Below are the code and all the weights of a small trained network. Each question names an input and a class and asks about switching units off, where a switched-off unit gives its printed mean instead of its output.

import numpy as np


def w(rows, s, z=0):
    codes = np.array(rows[::2]) - 128.0
    scale = np.full(codes.shape[1], s)
    scale[-1] = z or s
    return codes * scale


def f(y):
    return np.maximum(y, 0)


def log_softmax(a):
    a = a - a.max(-1, keepdims=True)
    return a - np.log(np.exp(a).sum(-1, keepdims=True))


def net(x, mask):
    res = np.array(x, float).reshape(1, 6) / 4 @ E
    y = f(res @ A[0][:, :-1].T + A[0][:, -1])
    res = res + np.where(mask, y, B[0][:, -1]) @ B[0][:, :-1]
    return log_softmax(res[-1] @ U[:, :-1].T + U[:, -1])


A, B = {}, {}
E = w([
[128,130,129,128,128],'x0',
[253,180,78,139,182],'x1',
[77,121,100,192,231],'x2',
[80,145,27,156,47],'x3',
[128,131,129,132,127],'x4',
[128,130,128,128,128],'x5',
],0.012)
A[0] = w([
[61,104,170,126,69,254],'n1',
[119,120,133,124,98,154],'n2',
[165,139,129,129,188,65],'n3',
[176,163,115,139,85,97],'n4',
[51,106,170,116,160,211],'n5',
[68,126,1,158,152,16],'n6',
[197,126,116,143,228,111],'n7',
[161,125,89,104,15,156],'n8',
[240,149,54,134,160,141],'n9',
[146,150,115,120,149,125],'n10',
[211,122,252,85,67,247],'n11',
[106,111,127,152,95,136],'n12',
[79,142,150,108,123,218],'n13',
[153,122,99,115,49,118],'n14',
[106,127,174,127,204,180],'n15',
[97,135,179,110,167,128],'n16',
],0.02,0.0058)
B[0] = w([
[16,141,142,149,116,214],'n1',
[98,147,120,119,122,154],'n2',
[81,113,143,85,156,176],'n3',
[181,149,112,100,137,174],'n4',
[172,144,111,200,156,194],'n5',
[137,71,178,141,11,196],'n6',
[52,100,162,61,182,220],'n7',
[110,202,84,93,189,221],'n8',
[174,114,89,7,95,237],'n9',
[114,116,143,101,132,155],'n10',
[125,62,185,156,2,250],'n11',
[95,143,152,102,121,158],'n12',
[107,139,159,172,144,170],'n13',
[129,149,84,113,185,189],'n14',
[148,159,115,171,203,192],'n15',
[156,141,116,163,169,168],'n16',
],0.037,0.025)
U = w([
[130,126,155,189,85,235],'0',
[60,159,104,68,224,176],'1',
[203,62,140,62,95,157],'2',
[195,185,27,57,186,4],'3',
[180,157,117,195,254,34],'4',
],0.0087,0.0023)

Each question gives the input, the list of numbers given to net, and the class t.
The units are the neurons (one row each of A and B). Each row of codes is followed by its name. A weight is (code - 128) times the scale printed after its matrix; where a second scale follows, it is the last column's (A, B and U).
mask holds one flag per neuron, in row order. A switched-off neuron (its flag False) gives its mean, the last column of its row in B, instead of its output. The means were averaged over made-up inputs and are rounded, as every weight is.
A unit's drop is (log p(t) with every unit on - log p(t) with that unit switched off) / (log p(t) with every unit on - log p(t) with every unit switched off).
The circuit of an input: a set's keep is (log p(t) with only the set's units on - log p(t) with every unit switched off) / (log p(t) with every unit on - log p(t) with every unit switched off). Starting from the 12 units with the biggest drops (on a tie, the unit counted first), units are removed one at a time, each time the one whose removal leaves the highest keep (on an exact tie, the one counted first), for as long as the keep stays at least 0.8.
units of the circuit, in order: the units of the circuit, biggest drop first
top k neurons: the k neurons with the biggest drops, biggest first
drop when u is switched off: that unit's drop, to one decimal
input [-3,-6,6,0,3,-7], class 4: top neuron	[n11]
input [-8,4,0,5,1,6], class 3: top 2 neurons	[n11, n8]
input [7,-6,8,0,1,-3], class 4: top 2 neurons	[n11, n5]
input [8,4,3,1,3,8], class 2: top 3 neurons	[n8, n1, n9]
input [-6,7,0,0,8,-1], class 2: top 2 neurons	[n9, n8]
input [-5,0,8,-4,-7,0], class 4: top 2 neurons	[n15, n5]
input [5,-6,0,0,0,3], class 0: top 2 neurons	[n7, n8]
input [-8,5,-1,1,-2,-8], class 3: top 3 neurons	[n11, n6, n9]
input [7,5,-2,1,3,-5], class 3: top 2 neurons	[n6, n11]
input [-7,3,-5,1,1,4], class 3: top 2 neurons	[n8, n6]
input [7,0,3,-8,2,-4], class 4: top 2 neurons	[n15, n9]
input [0,6,-1,5,-4,5], class 3: drop when n11 is switched off	0.8
input [7,6,4,8,-1,7], class 2: drop when n1 is switched off	0.0
input [0,0,5,-8,-7,-7], class 4: units of the circuit, in order	[n15]
input [4,-6,2,5,6,6], class 0: drop when n6 is switched off	0.4
